Each row is followed by its class.
[ -3.8  -5.5   5.6  -9.2 -13.1   7.4  -6.3 -13.2  10.9  -3.9  10.8 -12.0
  -9.8  47.0  -4.9 -10.4 -11.5 -15.6   9.4  -0.1  -6.0 -21.1  -6.4  -4.0
  -4.5   8.6  -1.4  -0.6  -2.0  20.7  -2.9   7.5  -0.9  -2.4 -25.2  -6.2
   2.2 -26.5  -7.0  -1.5 -20.6  42.2  -4.8  -3.2   8.8  -2.8  -9.3   3.3
   1.9  16.6  -2.8  -2.6  -4.3   7.7   4.3  14.0 -11.9  -2.8] => M
[ -4.2   0.2   7.2 -17.6 -21.3   2.5  -7.9 -20.4  -5.5   8.2  11.8  -3.1
  -8.9  28.2   0.7   1.7 -23.6 -11.7  17.6  -1.4  -3.2 -10.0  -7.2  -0.6
  -2.1  10.4   5.1   1.5   0.6  14.1   3.0   1.7   4.4  -0.7 -33.9  -8.6
  -3.3 -19.8  -2.8 -12.5 -19.3  27.8   4.2  -5.9   3.8  -6.2  -8.1   0.4
  -3.0  22.0 -15.7   1.5 -10.6   8.0   1.8  22.4 -20.9   7.3] => M
[ -3.7   2.4   2.7 -18.2 -13.0   4.0  -5.0 -15.6  -8.0  15.6   8.0  -4.8
  -5.1  13.3   5.1  -0.1 -24.8  -8.4  16.9   8.3  -6.1 -10.7  -7.3   2.6
  -0.7   8.9   8.3  -1.2   4.0   7.0  -0.6   5.7   1.1  -1.7 -31.4 -11.4
  -3.9 -20.0 -13.4 -15.2 -17.9  23.4  -1.1  -5.7   2.7  -2.8  -9.8   7.0
  -1.1  26.2 -15.5   0.4 -13.1  -3.3   0.1  24.4 -16.9   3.4] => D
[  4.5  -0.3   2.8 -25.1 -17.7   3.9  -3.2 -12.3 -14.4  12.6   9.2  14.3
  -0.7  -0.8   9.8   4.5 -25.9  -7.7  19.2  10.4  -2.6  -5.9  -5.0   1.3
  -0.2  12.8   8.5  -4.7   0.1   2.3   5.5   1.0   1.4  -0.9 -35.2 -11.1
   0.0 -11.9  -4.1 -26.5 -19.7  18.1  -2.1  -5.1  -3.5  -3.9  -7.1  -2.9
  -1.4  26.4 -17.4   1.9  -9.6   2.6  -4.7  23.9 -16.2   3.4] => T
[-21.7  12.4  -1.5  -1.3  -7.8   2.3 -19.2   3.3 -11.8  21.3   7.3  -3.7
  -0.4 -23.0  12.1  -4.0   5.2  -4.4  -1.1  -0.3  -2.2  -9.6 -14.3  -3.6
  -1.0   3.1   8.0  -4.9  -4.4  -9.5   4.7   1.5  -0.3  -0.3 -11.1  -0.3
   1.2 -14.5  -2.1  -1.1   1.6 -17.3  -2.6   2.3  -3.0  -1.1  18.4   4.7
   4.9  28.4   8.2   2.0   4.4  -1.4 -15.4   0.4  -2.3  -8.9] => S
[  6.2  -1.4   0.7 -22.2 -15.9   5.0   2.5 -16.6 -15.5   8.0  10.7   8.9
  -1.9   2.9   7.3   0.5 -23.1  -8.1  16.8   9.7  -1.6  -5.5  -7.9  -1.8
  -1.9  11.3   7.2  -6.1   0.3   7.7   3.8   0.6   2.1  -2.5 -32.7 -10.0
  -0.5 -13.6  -7.2 -20.4 -21.1  20.9  -5.5  -8.4   2.6  -4.5  -6.2  -0.7
   1.0  25.2 -14.8   2.5 -12.1   4.3  -6.0  21.0 -13.2  -3.7] => T
[-48.1  21.9  -2.5 -15.9 -16.5  -1.1   0.8 -15.1 -31.6  41.7   4.5  28.6
   2.3 -60.9  26.0  12.3 -12.4  16.2  14.2   9.6   4.7   4.4  -9.4   6.7
   3.7  15.5  23.3   1.0  -3.0 -16.6  16.9 -19.6  -0.8   0.0 -25.0  10.2
  -8.0 -11.5   0.5 -20.7   5.1 -53.3  12.0   7.9 -20.7  -7.1  38.4  -0.7
  -1.5  64.5  -1.4   2.1  -9.8  -0.9 -22.0  11.8 -17.5   1.2] => B
[ -3.9  -2.8   3.7 -11.9 -14.9   5.0  -3.2 -15.1   3.6  -0.1  11.5 -11.1
  -7.3  33.4   0.2  -5.8 -16.3 -14.1   9.3   1.2 -10.3 -21.3 -10.9  -4.7
  -5.2   8.6   6.2   0.5   1.0  17.2  -3.6   9.2  -4.4  -2.3 -29.3  -8.4
   4.3 -21.3  -7.1  -4.3 -21.0  38.2  -6.7  -3.6   6.0  -5.2  -9.6   3.8
   4.8  19.0 -10.9   0.9  -6.9   6.8  -0.6  15.8 -12.1  -3.8] => F
[-24.2   9.8   1.4  -9.5 -12.3   9.1  -4.9  -0.2 -34.9  19.5   6.0   0.5
   0.4 -38.0  23.5  -3.9  -6.8  -2.6   8.0   4.0  -0.6  -4.8 -25.4  -1.1
  -4.4   7.4  12.8  -6.6  -2.9  -6.1   6.8  -1.9  -2.8  -2.2 -20.8 -15.8
  -0.4 -18.7   2.0 -13.5  -1.1 -27.6   4.0  -0.1  -3.9  -3.7  24.6   1.3
   7.0  33.9   1.6   0.2  -5.0  -3.7 -17.1   8.2  -9.0  -2.9] => C
[  7.6  -2.0   4.5 -24.4 -17.9   5.6  -1.3 -20.5 -15.0  12.4  10.1  10.8
  -0.6   1.3   7.1   0.8 -26.8  -5.8  15.8  16.8  -2.0  -7.7  -8.5   1.2
  -1.6  11.8   7.8  -5.2   0.0   1.5   3.9   1.2   1.5  -4.8 -34.6  -6.3
   2.2 -14.9  -3.8 -26.6 -22.2  19.9  -8.2  -4.5   0.9  -4.1  -7.6   0.9
  -0.8  23.4 -16.7   3.9  -9.0   3.1  -8.4  21.1 -16.4   0.5] => U
[-21.1  18.9  -3.7  -8.0  -7.4   0.2  -0.2  -0.5 -26.8  13.4   5.8   4.6
   1.9 -40.7  16.9   1.4 -10.0   1.0   4.2   1.6  -2.4  -2.8 -10.4  -1.6
  -0.5   8.1  11.7  -7.5  -1.5  -6.7   7.6  -3.7   0.3  -0.3 -23.5 -11.5
  -0.3 -13.5   1.8 -15.5   1.5 -27.1   6.6   0.5  -4.0  -0.2  19.3   7.6
   4.5  30.5  -1.3   1.0  -8.7  -4.0 -15.7   5.6  -8.7  -1.7] => Z
[-48.1  21.5   0.0 -12.1 -13.5  -0.6  -0.6  -9.4 -27.5  36.5   6.7  23.6
   1.9 -54.4  20.7   9.5 -10.8  14.6  14.2   6.1   5.8   2.4  -3.4   1.8
   4.6  12.5  22.7   1.3  -2.3 -13.3  14.8 -17.0  -0.3  -0.3 -22.2  10.8
  -5.6 -13.6   2.7 -19.5  11.5 -50.6  10.5   6.2 -21.8  -3.1  39.2   4.7
   2.5  63.6   4.7   3.6  -6.5   7.0 -20.5   9.7 -18.1  -3.3] => B
[ -4.0   3.3   7.9 -27.8 -21.3   2.8  -1.8 -17.1 -13.6  23.9   5.9   9.7
  -1.2  -5.3  11.7   3.7 -31.5  -6.5  22.1  11.0   0.2  -3.8  -9.8   8.1
  -4.7  14.6   9.9  -5.3  -1.6   2.8   6.1  -1.9   4.4  -0.7 -39.4  -9.8
  -3.0 -15.9  -3.2 -31.5 -17.8  12.9  -0.3  -3.8  -1.0  -6.0  -3.8  -3.6
  -1.3  34.4 -19.9   5.4 -11.8   6.4  -3.0  23.8 -21.8   4.6] => L
[ -4.2  -8.0   4.8 -16.7  -7.7   7.8  -4.2 -12.7   2.1   0.7  11.5  -0.9
  -5.8  25.6   0.0 -12.6 -11.8 -15.0   8.6   6.6  -3.1 -22.1 -13.3  -8.4
  -2.2  10.0   3.9  -3.5  -1.0  16.4   2.8   8.9  -0.6  -1.8 -24.3  -7.4
   5.3 -20.3  -7.7  -3.5 -20.6  34.2 -12.1  -2.4   7.0  -5.4  -5.5   2.2
   5.1  24.6  -0.1  -0.1   3.9   3.7  -3.6  13.0  -7.8  -6.5] => L
[ -6.4   1.0   5.2 -17.4 -16.5   3.6   5.7 -19.8  -4.3  14.2   8.6  -2.3
  -5.3  22.0   2.1   1.3 -29.0  -9.3  19.1   2.9  -4.9 -11.5  -7.0   1.4
  -2.7   7.1   8.2  -1.7   2.6   9.5   3.0   1.3   1.0   1.5 -34.3  -9.4
   2.0 -19.4  -5.0 -16.6 -19.7  26.6   3.2  -5.8  -0.8  -6.6  -8.7   1.5
  -1.8  22.8 -15.2   3.2  -9.3   6.7   0.1  24.3 -20.8   6.7] => R
[-20.3  16.6   0.3  -7.7  -6.6   0.6  -2.7  -1.4 -29.1  22.8   4.4   8.0
   2.3 -39.5  17.7   3.4  -6.4   1.9   9.2  -0.6  -1.6   1.9 -13.7   1.6
   0.8   6.3  12.1  -1.4  -7.3 -10.0   8.6  -6.0   1.1  -2.0 -18.8  -0.2
  -3.3 -11.3   5.9 -17.5   1.9 -30.2   6.9   5.8  -6.1  -2.9  20.1   3.4
   3.9  32.6  -1.2   2.4  -2.0  -5.4 -20.6   9.1  -9.4   0.5] => Z
[ -5.5   7.6   4.1 -21.9 -21.7   4.5  -2.5 -18.2 -13.1  18.2   8.3  -0.8
  -6.0   3.2   7.5   3.5 -28.9  -8.2  23.1   5.3  -5.8  -5.9  -8.9  -0.1
  -3.0  11.3   6.8   2.4   0.0   4.9   2.4   0.2   1.7   0.9 -35.5 -10.1
  -0.8 -18.7  -6.3 -22.7 -16.2  17.4   1.0  -7.2  -0.2  -7.0  -3.4   0.3
  -4.6  25.4 -16.9   3.9 -10.5   7.0  -0.4  22.5 -19.7  11.2] => D
[ -2.8  -0.7   3.0 -21.9 -17.7   5.0  -1.7 -14.3 -13.7  14.4   9.9   6.4
  -3.4   4.8   7.2  -2.6 -22.6 -10.9  19.6  13.2  -0.3 -12.1 -10.2   0.8
  -2.6  11.8   6.7  -4.8  -0.4   7.9   4.9   2.5   1.8  -2.0 -35.4  -7.6
  -1.6 -16.4   0.1 -23.1 -18.7  21.6  -3.3  -1.6   2.2  -6.2  -4.9  -2.0
   0.3  29.1 -14.3   1.9 -10.1   3.1  -3.6  21.2 -14.2   2.6] => L
[  6.5  -2.0   2.5 -26.1 -20.1   3.4  -0.7 -19.0 -18.1  14.9   8.0   9.9
  -1.4  -4.7  10.6   4.1 -29.0  -4.4  20.3  11.6  -2.7  -1.5  -9.6   2.5
  -1.6  12.0  10.0  -5.1  -1.3  -2.3   4.9  -0.5   2.1  -0.3 -36.0  -9.9
   1.3 -13.9  -7.3 -26.2 -20.4  15.0  -0.8  -4.3   0.0  -3.9  -3.4  -2.6
  -3.6  28.7 -20.0   2.5 -12.8   3.1  -6.8  19.3 -18.3   4.2] => T
[ -0.9   2.0   6.1 -22.6 -26.7   3.3  -2.0 -22.7 -18.2  20.6   7.1   2.1
  -2.7  13.6   7.6   7.6 -32.4  -9.8  25.6   5.9  -6.3  -3.4  -5.6   4.8
  -2.7  16.2   9.8  -0.3  12.6   5.0   2.9  -5.6  -4.0  -0.1 -38.5  -9.7
  -6.7 -18.2  -3.5 -22.5 -16.7  19.3  10.1  -5.5  -0.8  -6.8  -6.3   0.7
  -7.3  27.8 -23.0   3.3 -15.6   8.5   4.2  29.3 -23.3   9.1] => M
[ -1.7  -7.9  -6.0 -20.6 -15.3   5.6  -4.6 -14.6  -9.5   7.1  10.8   5.1
  -1.6   9.1   4.7  -3.3 -18.1 -14.8  16.0   6.5  -3.9 -12.0  -9.7  -3.1
  -2.9   7.9   7.4  -3.4  -3.3  11.4   5.5   5.7   0.2  -1.3 -35.5  -8.2
  -0.1 -19.1  -4.6 -17.7 -20.7  24.6  -4.4  -3.4   1.9  -6.2  -7.9  -2.0
   1.9  27.5 -11.3  -1.6  -7.9   5.9  -3.4  16.8 -16.6  -1.3] => H
[-25.1  22.4  -0.4 -12.2 -12.0  -0.3  -0.4  -0.4 -33.6  30.6   4.4   8.6
   4.4 -50.7  21.3   7.9 -12.2   5.4  12.9  12.2   2.7   5.5 -12.6   4.1
  -0.6  10.4  16.3 -11.9  -5.1 -13.1  11.1 -11.2   2.4  -3.4 -22.0  -1.5
  -1.4  -7.5   3.0 -25.1   3.2 -33.3   7.3  -0.6 -12.0  -2.0  19.1   6.3
   2.4  35.6  -8.3   2.8  -6.6  -0.9 -16.6  11.5 -13.7   1.8] => S
[-20.8  22.6  -1.1 -14.3 -13.6  -5.2  -1.0  -2.0 -34.3  31.1   5.1   7.0
   3.4 -50.6  21.3   8.7 -14.7   5.6  13.5   5.1   3.0   7.2  -9.8   4.8
   0.4   7.3  17.1   1.6  -1.6 -14.3   6.5 -10.2   1.9  -2.9 -25.0  -1.1
  -2.6  -9.2   2.5 -24.9   2.7 -39.1   8.7  -0.6  -9.4  -4.0  20.1   2.7
   0.6  32.0  -5.6   5.5  -8.3  -0.6 -12.7  12.5 -11.3   0.6] => S
[-20.7  20.2   0.7  -7.2 -12.0   5.8  -0.3  -3.0 -30.6  27.6   6.7   6.5
   4.1 -47.4  19.8   9.9 -10.2   7.5  10.5   6.8   2.5   3.8 -10.9   3.5
   0.7   6.9  14.9  -1.5  -2.0 -12.9   5.9 -10.3  -0.4  -2.9 -22.8  -0.2
  -3.1 -10.7   4.7 -20.9   1.6 -32.7   9.4   0.8  -6.6  -2.5  20.5   1.8
   1.0  34.0  -5.5   1.8  -6.2  -4.3 -14.7  11.8 -10.8   0.8] => S
[-50.9  31.1  -3.5 -11.0 -13.6  -4.2  -3.7  -6.6 -36.8  41.3   0.9  24.3
   2.2 -66.9  26.5   6.9 -10.5  16.5  13.6   2.1   5.9   6.1  -7.5   6.5
   3.9  12.6  24.6   0.2  -4.5 -16.1  19.0 -14.0   0.6   0.3 -23.1  10.5
 -10.8 -10.1   4.7 -25.3   9.3 -63.8  13.1   3.6 -17.7  -9.8  45.3   5.0
   3.7  65.3  -0.5   3.8  -7.5  -4.5 -17.7  16.7 -19.4  -2.8] => V

Each row is followed by its class.
[-20.1  -8.3   8.7  12.3   9.3  -2.9  12.6 -12.7   9.3   0.5  -8.9   7.3
   6.7  -7.6  15.7   9.1  13.7  -6.4  -1.2   5.7  20.7   8.1  18.7   7.2
   6.9  16.6 -17.8  -5.1  -6.6 -11.0 -21.1   6.1  -7.0   1.4  11.3  -1.0
 -21.3  -9.4  -2.9  35.8   3.4  -8.6   8.6  -1.0   2.1  -1.7 -22.3   3.8
  -7.2 -11.2  19.4  -6.4   2.7   3.7   3.6   6.1  -3.7  10.6] => K
[ -2.1 -14.7  -3.5  -2.1  15.6  11.0   3.5  34.1   7.4   1.1  -9.5   1.1
  12.7 -13.0   3.3  10.5  20.6  -2.7   3.6  -6.4  38.2  -1.8   1.4   6.5
  12.1   9.2 -21.6 -12.2  -6.9 -12.5   2.1  -3.9  -6.2  -3.5  -5.5  -6.6
 -12.2  11.1  14.7  45.2   8.9 -25.2  -6.1   5.0 -10.2 -10.2 -18.0  -3.8
  -9.0 -18.1   1.3   3.1  -0.2 -20.8  10.1  19.4   3.1  -7.2] => Y
[ -6.3  -0.7  -1.5 -10.8  -4.1   0.0  14.1  21.2  -3.6   1.2  -9.9  -3.6
  21.1  -8.6   2.5   4.9   5.7  -8.3  10.1  -0.8   5.6  -3.3   1.6   7.6
   4.2   5.8   2.0   0.8  -1.0  -3.2  10.7  -2.4  20.2 -10.1  -3.0  -6.9
  -2.0   5.3   1.0  26.6   4.9  -8.2   2.3   1.1  -1.8   1.4  -7.9   4.2
  -6.6  -9.1  -0.8   3.4  -7.4 -12.8   8.5  13.5   3.8 -18.4] => Y
[-31.3  10.8  14.8  23.8 -10.0 -14.1   5.6 -36.3  13.2   1.3  -6.8   7.5
   4.0   0.1  17.1   3.6  -7.6  -7.7 -10.4  17.4   8.2   6.0  17.0  -0.3
  -1.6   9.0 -19.6   0.3   1.6  -5.4 -35.2  18.8  -7.4  18.1   5.7  15.9
 -18.6  -5.4 -15.3   4.3  -7.1  16.6  14.0  -4.1 -11.4 -13.0  -8.0  11.8
 -10.3  14.6  22.8 -18.1   7.3  20.1  -1.8 -14.7  -7.1  29.9] => K
[  7.3   4.2  -9.0 -16.9  -1.6  -5.6   6.9  36.6   2.5   0.2  -5.9  -0.1
   7.7   6.2 -14.9   5.3   4.6   7.5   6.3   3.0  -1.0  -6.9 -12.3   6.0
 -15.1   0.2  29.8   0.4   1.8   5.0  20.7 -13.6  20.9   6.3  -3.6 -12.4
   4.3  20.2  -1.5  13.0   1.9 -10.9   1.3   4.4   3.1  18.3   5.5  -0.9
  -3.0  -5.0 -22.6   7.0 -19.9 -18.4  22.5  35.4  10.1 -19.9] => Y
[  5.2 -23.1  -0.6  -7.5  16.7  12.3  11.6  15.1  13.7 -10.7  -9.1   5.6
  13.4  -4.2  15.4   4.5  22.3  -4.7  13.0  -2.7  24.2   6.0  11.8  16.1
  22.6  12.6  -3.7  -8.9  -3.0 -14.3   3.3  -0.2  -3.5  -3.1 -11.6 -17.8
 -23.6   5.7  17.6  53.8  14.6 -25.2  -1.5  10.0  -4.0  -8.4 -22.5  -1.5
  -7.3 -16.9  11.8   3.1  -1.9 -13.6  10.8  20.1 -15.4  -8.2] => Y
